Below are the code and all the weights of a small trained network. Each question names an input and a class and asks about switching units off, where a switched-off unit gives its printed mean instead of its output.

import numpy as np


def w(rows, s, z=0):
    codes = np.array(rows[::2]) - 128.0
    scale = np.full(codes.shape[1], s)
    scale[-1] = z or s
    return codes * scale


def f(y):
    return y / 2 * (1 + np.tanh(0.7978845608 * (y + 0.044715 * y**3)))


def log_softmax(a):
    a = a - a.max(-1, keepdims=True)
    return a - np.log(np.exp(a).sum(-1, keepdims=True))


def net(x, mask):
    res = np.array(x, float).reshape(1, 8) / 4 @ E
    y = f(res @ A[0][:, :-1].T + A[0][:, -1])
    res = res + np.where(mask, y, B[0][:, -1]) @ B[0][:, :-1]
    return log_softmax(res[-1] @ U[:, :-1].T + U[:, -1])


A, B = {}, {}
E = w([
[176,51,112,105,118,61,143],'x0',
[126,127,125,126,126,127,126],'x1',
[71,85,232,123,117,103,88],'x2',
[167,148,161,122,28,156,178],'x3',
[123,129,119,127,116,122,113],'x4',
[148,149,140,131,132,119,117],'x5',
[133,107,133,248,107,99,150],'x6',
[128,125,128,128,127,130,128],'x7',
],0.011)
A[0] = w([
[135,102,130,158,134,105,154,136],'N1',
[130,112,125,206,110,120,115,97],'N2',
[147,172,40,125,135,129,170,82],'N3',
[151,134,149,116,95,139,163,111],'N4',
[68,101,228,162,116,85,116,106],'N5',
[104,126,116,233,119,99,128,77],'N6',
[160,94,115,119,114,56,141,96],'N7',
[98,108,80,176,235,77,94,85],'N8',
[78,99,192,124,106,111,109,80],'N9',
[57,219,135,196,131,189,114,2],'N10',
[148,82,127,209,112,120,147,115],'N11',
[169,121,143,128,44,155,136,102],'N12',
[190,46,116,122,123,84,128,23],'N13',
[144,146,152,141,52,127,178,83],'N14',
[127,136,132,2,132,118,117,90],'N15',
[129,125,130,206,114,98,130,74],'N16',
[175,165,26,186,130,132,158,102],'N17',
],0.015,0.0042)
B[0] = w([
[145,104,90,137,126,154,139,163],'N1',
[139,168,119,124,166,180,141,186],'N2',
[156,99,200,124,151,138,90,215],'N3',
[72,110,99,122,133,117,89,173],'N4',
[151,47,194,100,127,125,104,250],'N5',
[139,168,101,122,153,206,110,208],'N6',
[142,96,82,148,92,107,190,186],'N7',
[25,184,132,128,122,49,70,238],'N8',
[180,114,164,99,165,105,82,212],'N9',
[173,91,44,157,60,69,241,232],'N10',
[130,168,108,130,133,209,148,207],'N11',
[51,161,130,126,160,57,93,207],'N12',
[176,120,98,160,66,63,209,195],'N13',
[65,181,130,136,143,63,71,205],'N14',
[141,175,102,158,148,249,149,236],'N15',
[124,167,137,123,132,202,132,188],'N16',
[156,42,201,80,136,122,99,241],'N17',
],0.02,0.012)
U = w([
[172,43,249,90,153,84,66,88],'0',
[113,202,92,151,178,221,117,77],'1',
[2,185,121,144,138,5,48,85],'2',
[164,94,79,172,43,33,193,254],'3',
],0.0067,0.0061)

Each question gives the input, the list of numbers given to net, and the class t.
The units are the neurons (one row each of A and B). Each row of codes is followed by its name. A weight is (code - 128) times the scale printed after its matrix; where a second scale follows, it is the last column's (A, B and U).
mask holds one flag per neuron, in row order. A switched-off neuron (its flag False) gives its mean, the last column of its row in B, instead of its output. The means were averaged over made-up inputs and are rounded, as every weight is.
A unit's drop is (log p(t) with every unit on - log p(t) with that unit switched off) / (log p(t) with every unit on - log p(t) with every unit switched off).
The circuit of an input: a set's keep is (log p(t) with only the set's units on - log p(t) with every unit switched off) / (log p(t) with every unit on - log p(t) with every unit switched off). Starting from the 12 units with the biggest drops (on a tie, the unit counted first), units are removed one at a time, each time the one whose removal leaves the highest keep (on an exact tie, the one counted first), for as long as the keep stays at least 0.8.
units of the circuit, in order: the units of the circuit, biggest drop first
most important unit: the unit with the biggest drop
top k neurons: the k neurons with the biggest drops, biggest first
drop of u: that unit's drop, to one decimal
input [7,4,6,-5,-7,5,4,3], class 3: most important unit => N13
input [-5,2,-6,6,-8,1,-5,-6], class 0: top 3 neurons => [N3; N8; N17]
input [-7,7,-7,-1,-4,-6,-5,2], class 0: top 3 neurons => [N3; N17; N13]
input [-7,8,5,-3,0,0,6,-2], class 3: top 2 neurons => [N10; N15]
input [7,-6,0,6,2,7,-8,5], class 1: top 2 neurons => [N15; N10]
input [-3,2,4,8,-6,-1,7,1], class 2: top 4 neurons => [N14; N12; N15; N4]
input [-2,2,-6,2,3,-5,6,-1], class 0: top 3 neurons => [N17; N15; N3]
input [1,5,-1,-3,0,-6,-2,-1], class 2: top 3 neurons => [N10; N11; N6]
input [8,-3,-4,8,6,-6,7,-1], class 2: top 4 neurons => [N14; N12; N10; N15]
input [8,4,-2,-6,8,-3,-5,2], class 3: top 2 neurons => [N13; N7]
input [-1,-3,-4,-5,-2,3,-1,-1], class 2: top 3 neurons => [N8; N5; N9]
input [6,-7,0,0,1,-8,-6,7], class 1: top 3 neurons => [N15; N10; N5]
input [8,-3,2,-4,-6,1,-7,-4], class 3: top 3 neurons => [N13; N7; N6]
input [-4,6,-3,-6,-6,2,-4,2], class 2: units of the circuit, in order => [N8]
input [3,2,-5,6,-1,-5,-5,0], class 2: top 2 neurons => [N12; N5]
input [3,8,6,-1,-6,5,-8,3], class 1: top 2 neurons => [N15; N17]
input [-6,4,-2,4,6,-8,-3,-3], class 3: drop of N8 => 0.1
input [-4,6,4,6,8,-5,0,-3], class 2: drop of N17 => 0.2
input [-7,-1,-6,-7,-2,1,-4,7], class 2: drop of N8 => 5.4
input [1,2,-4,-7,2,1,-1,0], class 2: units of the circuit, in order => [N8]
input [2,6,1,3,2,8,-7,4], class 1: drop of N15 => 0.1
